Below are the code and all the weights of a small trained network. Each question names an input and a class and asks about switching units off, where a switched-off unit gives its printed mean instead of its output.

import numpy as np


def w(rows, s, z=0):
    codes = np.array(rows[::2]) - 128.0
    scale = np.full(codes.shape[1], s)
    scale[-1] = z or s
    return codes * scale


def f(y):
    return y / 2 * (1 + np.tanh(0.7978845608 * (y + 0.044715 * y**3)))


def log_softmax(a):
    a = a - a.max(-1, keepdims=True)
    return a - np.log(np.exp(a).sum(-1, keepdims=True))


def net(x, mask):
    res = np.array(x, float).reshape(1, 4) / 4 @ E
    y = f(res @ A[0][:, :-1].T + A[0][:, -1])
    res = res + np.where(mask, y, B[0][:, -1]) @ B[0][:, :-1]
    return log_softmax(res[-1] @ U[:, :-1].T + U[:, -1])


A, B = {}, {}
E = w([
[23,151,203,19,254],'x0',
[169,101,168,235,205],'x1',
[157,245,71,172,191],'x2',
[253,95,155,95,149],'x3',
],0.0075)
A[0] = w([
[92,132,96,59,92,181],'n0',
[166,57,134,171,69,170],'n1',
[152,131,120,54,87,164],'n2',
[13,127,177,81,208,255],'n3',
[183,160,188,89,227,203],'n4',
[159,46,123,154,76,160],'n5',
[176,153,173,82,203,179],'n6',
[112,147,107,39,87,189],'n7',
[198,79,132,108,68,195],'n8',
[177,29,145,219,106,173],'n9',
[56,112,125,99,92,174],'n10',
[141,229,63,162,128,170],'n11',
[131,145,163,108,160,133],'n12',
[37,106,127,88,104,144],'n13',
[137,254,65,185,167,191],'n14',
[26,150,147,101,195,253],'n15',
[174,152,166,96,221,186],'n16',
[144,203,45,213,107,195],'n17',
[134,139,169,91,206,177],'n18',
[210,70,121,117,68,215],'n19',
[76,117,120,90,76,198],'n20',
],0.0095,0.0054)
B[0] = w([
[87,239,143,76,139,175],'n0',
[222,85,214,60,168,189],'n1',
[107,180,68,56,117,158],'n2',
[1,116,152,168,141,252],'n3',
[90,81,25,191,155,204],'n4',
[202,84,199,30,189,181],'n5',
[82,101,20,168,143,184],'n6',
[89,220,109,68,121,180],'n7',
[213,134,90,13,173,187],'n8',
[192,54,205,128,134,207],'n9',
[85,187,222,61,131,173],'n10',
[144,184,135,197,24,183],'n11',
[85,117,100,143,141,148],'n12',
[67,185,212,92,138,178],'n13',
[141,145,127,222,24,206],'n14',
[13,82,204,183,106,231],'n15',
[94,84,31,202,160,190],'n16',
[216,152,155,169,38,202],'n17',
[58,90,74,192,162,186],'n18',
[231,132,99,26,174,200],'n19',
[115,191,176,39,150,176],'n20',
],0.0075,0.013)
U = w([
[121,159,1,91,152,157],'0',
[212,11,209,95,161,150],'1',
[171,220,137,62,139,46],'2',
[51,56,81,219,158,143],'3',
[24,176,237,127,130,111],'4',
[193,79,62,192,184,3],'5',
[179,190,140,226,5,234],'6',
],0.0078,0.0031)

Each question gives the input, the list of numbers given to net, and the class t.
The units are the neurons (one row each of A and B). Each row of codes is followed by its name. A weight is (code - 128) times the scale printed after its matrix; where a second scale follows, it is the last column's (A, B and U).
mask holds one flag per neuron, in row order. A switched-off neuron (its flag False) gives its mean, the last column of its row in B, instead of its output. The means were averaged over made-up inputs and are rounded, as every weight is.
A unit's drop is (log p(t) with every unit on - log p(t) with that unit switched off) / (log p(t) with every unit on - log p(t) with every unit switched off).
The circuit of an input: a set's keep is (log p(t) with only the set's units on - log p(t) with every unit switched off) / (log p(t) with every unit on - log p(t) with every unit switched off). Starting from the 12 units with the biggest drops (on a tie, the unit counted first), units are removed one at a time, each time the one whose removal leaves the highest keep (on an exact tie, the one counted first), for as long as the keep stays at least 0.8.
circuit, biggest first: the units of the circuit, biggest drop first
k most important neurons: the k neurons with the biggest drops, biggest first
drop when u is switched off: that unit's drop, to one decimal
input [3,7,-6,6], class 5: circuit, biggest first => (n4 n16 n15)
input [4,-8,-2,6], class 0: circuit, biggest first => (n2 n6)
input [2,3,-4,8], class 5: most important neuron => (n4)
input [-6,-6,-6,3], class 1: 3 most important neurons => (n1 n5 n9)
input [1,3,2,8], class 5: 2 most important neurons => (n3 n15)
input [1,8,4,-4], class 6: 2 most important neurons => (n14 n17)
input [-2,5,5,6], class 5: 3 most important neurons => (n4 n16 n15)
input [2,-2,7,1], class 6: 2 most important neurons => (n14 n11)
input [-2,4,5,6], class 5: 2 most important neurons => (n4 n16)
input [-3,-1,3,8], class 1: drop when n8 is switched off => 0.1
input [-8,4,-1,-7], class 1: drop when n9 is switched off => 0.2
input [-5,3,-2,-7], class 1: drop when n5 is switched off => 0.1
